Below is a small trained network, with its code and all its weights. Each question gives an input and a class and asks what happens when units are switched off, that is, made to give their printed mean instead of their output.

import numpy as np


def w(rows, s, z=0):
    codes = np.array(rows[::2]) - 128.0
    scale = np.full(codes.shape[1], s)
    scale[-1] = z or s
    return codes * scale


def norm(h):
    return h / np.sqrt((h * h).mean(-1, keepdims=True) + 1e-5)


def f(y):
    return np.maximum(y, 0)


def log_softmax(a):
    a = a - a.max(-1, keepdims=True)
    return a - np.log(np.exp(a).sum(-1, keepdims=True))


def net(x, mask):
    res = np.array(x, float).reshape(1, 3) / 4 @ E
    u = 0
    for l in range(3):
        y = f(norm(res) @ A[l][:, :-1].T + A[l][:, -1])
        res = res + np.where(mask[u : u + 4], y, B[l][:, -1]) @ B[l][:, :-1]
        u += 4
    return log_softmax(norm(res)[-1] @ U[:, :-1].T + U[:, -1])


A, B = {}, {}
E = w([
[172,221,185,13,93,222,101,91,6,101,44],'x0',
[205,61,45,92,114,40,176,208,136,135,227],'x1',
[151,71,108,254,177,124,252,188,147,29,103],'x2',
],0.0088)
A[0] = w([
[95,179,124,154,175,205,176,137,92,17,25,18],'L0N0',
[217,121,153,111,126,163,184,222,96,94,116,3],'L0N1',
[194,137,186,132,100,83,80,168,116,150,248,5],'L0N2',
[255,147,131,101,83,154,133,197,44,51,88,151],'L0N3',
],0.0091,0.0041)
B[0] = w([
[176,94,227,166,184,154,75,71,146,178,107,234],'L0N0',
[141,138,37,165,192,1,188,85,229,93,185,192],'L0N1',
[38,154,118,118,104,84,83,202,193,153,158,175],'L0N2',
[45,160,41,24,98,109,154,76,199,122,93,255],'L0N3',
],0.011,0.0094)
A[1] = w([
[114,187,167,134,111,254,108,80,79,155,106,250],'L1N0',
[104,131,109,92,69,103,105,68,114,174,143,3],'L1N1',
[134,70,149,196,181,92,148,168,157,70,138,232],'L1N2',
[137,30,125,183,195,126,146,168,142,100,164,175],'L1N3',
],0.012,0.0038)
B[1] = w([
[155,72,190,120,97,153,29,142,96,125,134,250],'L1N0',
[163,130,187,138,134,249,123,171,109,46,125,198],'L1N1',
[154,220,53,174,125,97,223,16,83,184,171,248],'L1N2',
[158,177,75,174,86,127,220,69,113,111,122,234],'L1N3',
],0.011)
A[2] = w([
[107,84,167,200,245,190,139,155,140,108,46,151],'L2N0',
[200,117,100,116,173,63,185,31,174,85,74,220],'L2N1',
[59,167,118,109,138,169,58,77,160,65,45,253],'L2N2',
[81,49,123,129,88,122,70,227,182,156,187,38],'L2N3',
],0.011,0.0045)
B[2] = w([
[150,90,188,125,168,117,204,189,77,194,168,156],'L2N0',
[76,179,93,123,121,131,191,139,59,162,200,251],'L2N1',
[164,87,208,64,173,58,112,89,155,15,139,221],'L2N2',
[71,158,117,161,139,88,117,212,215,248,110,159],'L2N3',
],0.014,0.016)
U = w([
[154,115,203,226,175,170,183,85,55,172,149,74],'0',
[106,63,58,210,50,228,141,202,142,149,48,1],'1',
[188,135,102,72,48,136,92,135,148,79,35,37],'2',
[125,53,239,58,187,70,61,129,159,94,128,180],'3',
[135,96,155,121,41,216,32,131,98,83,55,45],'4',
[52,190,58,122,60,80,67,219,248,233,152,109],'5',
[80,199,44,106,160,39,232,67,120,120,214,229],'6',
],0.014,0.0096)

Each question gives the input, the list of numbers given to net, and the class t.
The units are the neurons (one row each of A and B). Each row of codes is followed by its name. A weight is (code - 128) times the scale printed after its matrix; where a second scale follows, it is the last column's (A, B and U).
mask holds one flag per neuron, layer by layer. A switched-off neuron (its flag False) gives its mean, the last column of its row in B, instead of its output. The means were averaged over made-up inputs and are rounded, as every weight is.
A unit's drop is (log p(t) with every unit on - log p(t) with that unit switched off) / (log p(t) with every unit on - log p(t) with every unit switched off).
top k neurons: the k neurons with the biggest drops, biggest first
top k neurons in layer l: the k neurons of layer l with the biggest drops, biggest first
drop of u: that unit's drop, to one decimal
input [-2,7,-2], class 5: top 2 neurons : (L0N2; L0N1)
input [3,6,-4], class 5: top 3 neurons : (L0N2; L1N2; L2N3)
input [-3,-7,4], class 0: top 2 neurons : (L0N0; L0N1)
input [8,4,-7], class 3: top neuron : (L2N2)
input [-3,0,-3], class 5: top 2 neurons : (L0N1; L2N3)
input [-6,2,-4], class 5: top 2 neurons : (L0N2; L0N1)
input [3,-7,7], class 0: top 2 neurons : (L0N0; L2N0)
input [1,4,-5], class 5: top 2 neurons : (L0N2; L2N3)
input [-1,-4,5], class 0: top 2 neurons in layer 0 : (L0N0; L0N1)
input [-4,3,-4], class 5: drop of L0N2 : 0.5
input [2,-4,5], class 0: drop of L0N0 : 1.2
input [-8,-1,-6], class 5: drop of L0N1 : 0.5
